Here is a tiny trained network, its code and every weight. The questions are about switching its units off for an input and a target symbol, where a switched-off unit gives its printed mean instead of its output.

import numpy as np


def w(rows, s, z=0):
    codes = np.array(rows[::2]) - 128.0
    scale = np.full(codes.shape[1], s)
    scale[-1] = z or s
    return codes * scale


def f(y):
    return y / 2 * (1 + np.tanh(0.7978845608 * (y + 0.044715 * y**3)))


def softmax(a):
    e = np.exp(a - a.max(-1, keepdims=True))
    return e / e.sum(-1, keepdims=True)


def log_softmax(a):
    a = a - a.max(-1, keepdims=True)
    return a - np.log(np.exp(a).sum(-1, keepdims=True))


def net(x, mask):
    ids = ['αγδζηθλμσφψω'.index(c) for c in x.split()]
    T = len(ids)
    res = E[ids] + P[:T]
    u = 0
    for l in range(2):
        q, k, v = (res @ M[l].T for M in (Q, K, V))
        z = softmax(np.where(np.tri(T) > 0, q @ k.T / 3**0.5, -1e9)) @ v
        res = res + np.where(mask[u], z, O[l][:, -1]) @ O[l][:, :-1]
        u += 1
        y = f(res @ A[l][:, :-1].T + A[l][:, -1])
        res = res + np.where(mask[u : u + 12], y, B[l][:, -1]) @ B[l][:, :-1]
        u += 12
    return log_softmax(res[-1] @ U[:, :-1].T + U[:, -1])


Q, K, V, O, A, B = {}, {}, {}, {}, {}, {}
E = w([
[100,105,91,122,250,7,133],'α',
[151,49,156,154,102,206,171],'γ',
[81,161,65,158,70,154,117],'δ',
[248,168,165,130,113,172,161],'ζ',
[42,130,109,144,190,133,247],'η',
[186,144,181,172,35,105,86],'θ',
[98,159,212,156,135,197,90],'λ',
[158,145,216,213,185,71,186],'μ',
[93,175,233,147,228,92,17],'σ',
[45,195,74,120,176,28,203],'φ',
[63,4,92,148,167,108,28],'ψ',
[167,103,91,20,108,169,83],'ω',
],0.011)
P = w([
[136,153,152,176,91,105,191],'0',
[109,172,164,211,73,116,180],'1',
[117,87,248,35,193,99,232],'2',
[119,147,147,201,112,142,153],'3',
[69,103,235,55,166,142,177],'4',
[125,135,141,187,126,152,152],'5',
[36,109,212,69,155,162,154],'6',
[136,130,122,172,133,147,140],'7',
[11,110,190,74,145,182,131],'8',
[134,129,94,159,144,141,136],'9',
[2,113,170,74,157,190,95],'10',
[157,122,78,143,154,149,103],'11',
[8,123,145,99,146,206,87],'12',
],0.0078)
Q[0] = w([
[197,174,210,254,106,49,139],'L0H0',
[144,116,120,197,125,104,150],'L0H0',
[71,125,202,84,179,156,149],'L0H0',
],0.009)
K[0] = w([
[253,133,116,165,118,49,159],'L0H0',
[197,223,221,150,71,77,121],'L0H0',
[138,93,85,66,133,229,10],'L0H0',
],0.0059)
V[0] = w([
[124,26,65,151,156,102,128],'L0H0',
[20,164,170,145,171,217,151],'L0H0',
[117,137,84,60,139,253,133],'L0H0',
],0.0059)
O[0] = w([
[65,2,21,99,126,72,252,103],'L0H0',
[212,147,118,56,165,209,95,254],'L0H0',
[130,158,82,118,252,200,141,212],'L0H0',
],0.0066,0.0029)
A[0] = w([
[155,141,86,214,86,169,123,175],'L0N0',
[124,118,146,205,130,133,169,26],'L0N1',
[161,135,131,95,135,124,169,93],'L0N2',
[120,55,177,116,170,116,138,101],'L0N3',
[104,120,95,142,181,83,111,196],'L0N4',
[146,132,115,255,89,184,183,110],'L0N5',
[107,187,120,106,119,142,177,164],'L0N6',
[129,144,95,166,86,173,77,255],'L0N7',
[169,104,114,83,159,127,87,43],'L0N8',
[157,253,93,150,116,173,180,226],'L0N9',
[116,138,58,71,52,153,89,169],'L0N10',
[90,125,147,67,72,184,127,135],'L0N11',
],0.0094,0.0024)
B[0] = w([
[106,141,79,87,1,130,161,142],'L0N0',
[177,93,122,150,138,169,150,132],'L0N1',
[149,115,146,162,115,141,112,145],'L0N2',
[126,172,162,123,62,172,115,198],'L0N3',
[80,103,191,152,146,141,178,193],'L0N4',
[153,161,73,111,104,177,192,172],'L0N5',
[114,103,148,103,135,151,60,206],'L0N6',
[42,137,140,67,106,146,112,196],'L0N7',
[161,112,61,138,182,222,101,189],'L0N8',
[126,172,124,40,150,157,130,253],'L0N9',
[161,69,166,111,223,71,164,213],'L0N10',
[195,141,131,137,238,65,112,248],'L0N11',
],0.0078,0.0033)
Q[1] = w([
[184,162,93,95,214,141,82],'L1H0',
[152,219,126,161,125,110,194],'L1H0',
[138,73,254,34,196,177,185],'L1H0',
],0.0068)
K[1] = w([
[14,102,204,135,202,142,144],'L1H0',
[137,101,151,119,13,161,74],'L1H0',
[80,18,13,91,255,202,25],'L1H0',
],0.0054)
V[1] = w([
[7,177,194,222,133,197,169],'L1H0',
[87,43,117,141,99,206,32],'L1H0',
[189,59,142,82,119,1,154],'L1H0',
],0.0055)
O[1] = w([
[50,163,97,253,116,212,98,4],'L1H0',
[121,90,174,154,36,146,37,148],'L1H0',
[168,133,151,76,192,132,86,77],'L1H0',
],0.011,0.0028)
A[1] = w([
[109,142,163,223,150,30,83,104],'L1N0',
[145,255,133,171,168,126,137,187],'L1N1',
[109,121,85,137,147,83,183,162],'L1N2',
[149,206,223,129,120,111,31,110],'L1N3',
[122,155,154,206,176,108,90,100],'L1N4',
[58,154,86,107,125,163,165,124],'L1N5',
[132,136,189,107,197,147,153,2],'L1N6',
[154,182,8,95,61,168,125,57],'L1N7',
[152,127,88,219,108,191,173,174],'L1N8',
[200,120,75,115,197,161,76,92],'L1N9',
[63,156,47,96,111,76,148,224],'L1N10',
[61,100,169,89,66,140,128,240],'L1N11',
],0.0082,0.0039)
B[1] = w([
[16,107,87,153,181,111,124,137],'L1N0',
[118,211,161,112,132,109,167,189],'L1N1',
[168,64,111,148,139,132,127,146],'L1N2',
[114,49,114,112,147,144,127,182],'L1N3',
[46,105,121,114,105,87,115,134],'L1N4',
[164,82,89,169,147,203,47,189],'L1N5',
[149,134,100,138,97,103,102,222],'L1N6',
[99,119,19,104,169,50,82,153],'L1N7',
[104,112,137,91,113,124,204,172],'L1N8',
[83,146,159,186,90,136,141,253],'L1N9',
[254,82,186,179,139,117,36,168],'L1N10',
[186,129,151,108,97,104,103,204],'L1N11',
],0.0097,0.0064)
U = w([
[119,117,96,170,156,67,144,138],'α',
[106,72,68,78,76,131,173,58],'γ',
[142,129,79,121,128,109,72,2],'δ',
[104,195,64,70,129,97,117,29],'ζ',
[148,123,100,157,176,208,154,122],'η',
[135,155,128,129,36,73,104,155],'θ',
[109,235,162,106,70,197,71,115],'λ',
[127,167,171,142,86,121,170,143],'μ',
[61,171,144,117,129,118,105,106],'σ',
[174,215,199,218,157,125,68,115],'φ',
[135,35,196,190,28,161,92,156],'ψ',
[165,87,176,1,141,103,137,215],'ω',
],0.0065,0.0033)

Each question gives the input, a string of symbols that net reads in full, and the target symbol t.
The units are the heads (3 rows each of Q, K, V and O) and the neurons (one row each of A and B). Each row of codes is followed by its name. A weight is (code - 128) times the scale printed after its matrix; where a second scale follows, it is the last column's (O, A, B and U).
mask holds one flag per unit, layer by layer, with each layer's heads first. A switched-off unit (its flag False) gives its mean, the last column of its rows in O or B, instead of its output. The means were averaged over made-up inputs and are rounded, as every weight is.
A unit's drop is (log p(t) with every unit on - log p(t) with that unit switched off) / (log p(t) with every unit on - log p(t) with every unit switched off).
The circuit of an input: a set's keep is (log p(t) with only the set's units on - log p(t) with every unit switched off) / (log p(t) with every unit on - log p(t) with every unit switched off). Starting from the 12 units with the biggest drops (on a tie, the unit counted first), units are removed one at a time, each time the one whose removal leaves the highest keep (on an exact tie, the one counted first), for as long as the keep stays at least 0.8.
units of the circuit, in order: the units of the circuit, biggest drop first
unit that matters most: the unit with the biggest drop
top k neurons: the k neurons with the biggest drops, biggest first
top k neurons in layer l: the k neurons of layer l with the biggest drops, biggest first
input λ σ θ ω ω ψ η σ λ ω λ, target ω: unit that matters most => L0N8
input ψ φ σ, target ψ: top 3 neurons => [L0N11 L0N3 L1N3]
input ω ω η ψ μ ψ ω ω γ ω ω μ η, target ω: top 4 neurons in layer 0 => [L0N8 L0N11 L0N10 L0N4]
input ω ψ η η, target η: top 2 neurons in layer 0 => [L0N5 L0N1]
input θ ω α ω ψ λ η ω γ σ, target σ: top 2 neurons => [L1N0 L1N4]
input ω ω ψ ω α η θ λ μ λ ψ, target ψ: top 2 neurons in layer 0 => [L0N4 L0N3]
input ω λ φ φ α δ η ω ω λ φ, target ω: top 3 neurons => [L0N8 L0N4 L0N11]
input ω λ ω φ, target φ: units of the circuit, in order => [L1N10 L1H0 L1N1]
input ψ ψ ψ λ μ ζ φ η ω φ ψ λ λ, target ψ: top 2 neurons => [L1N3 L0N4]
input σ ω ω η ω ω γ λ ω ω η ω, target η: units of the circuit, in order => [L1H0 L0N8]
input ω ζ ω γ ω η φ ω λ η ω ζ γ, target ω: top 3 neurons in layer 0 => [L0N8 L0N11 L0N10]
input η φ η ω μ θ, target θ: units of the circuit, in order => [L0N0 L0H0 L1N7 L0N5]
input θ λ ω η φ ω ω ω ω ψ ω γ γ, target ω: top 2 neurons in layer 0 => [L0N11 L0N8]
input η ω η η δ η η ω θ, target ω: units of the circuit, in order => [L1N9 L1N3 L1N5]
input α φ μ η λ λ, target λ: units of the circuit, in order => [L1H0 L1N1 L0N7 L0N10]
input φ η ζ θ μ γ, target γ: top 4 neurons => [L0N5 L1N8 L1N7 L0N0]
input φ ψ λ η ω ψ η ω η, target ω: unit that matters most => L0N8
input σ ψ α ψ ω φ ω φ φ ω φ, target ω: top 4 neurons => [L0N8 L0N4 L0N11 L1N9]
input γ ζ η λ σ, target σ: top 2 neurons => [L1N4 L1N0]
input λ γ ψ μ φ ψ ψ ζ ω η σ, target ω: top neuron => [L0N11]
input η φ ω ω λ μ, target μ: top 2 neurons in layer 0 => [L0N5 L0N10]
input μ ω φ ω ω ω δ, target ω: top 3 neurons => [L0N8 L0N10 L1N9]
input α ω λ ω ω η σ μ φ ω θ, target ω: top 3 neurons in layer 0 => [L0N8 L0N7 L0N10]
input η λ ω ζ ψ ω ω ω ζ η ω λ, target ω: top 2 neurons in layer 1 => [L1N3 L1N9]
input σ φ φ ψ φ η η φ ω φ α δ, target δ: top 2 neurons in layer 0 => [L0N0 L0N7]
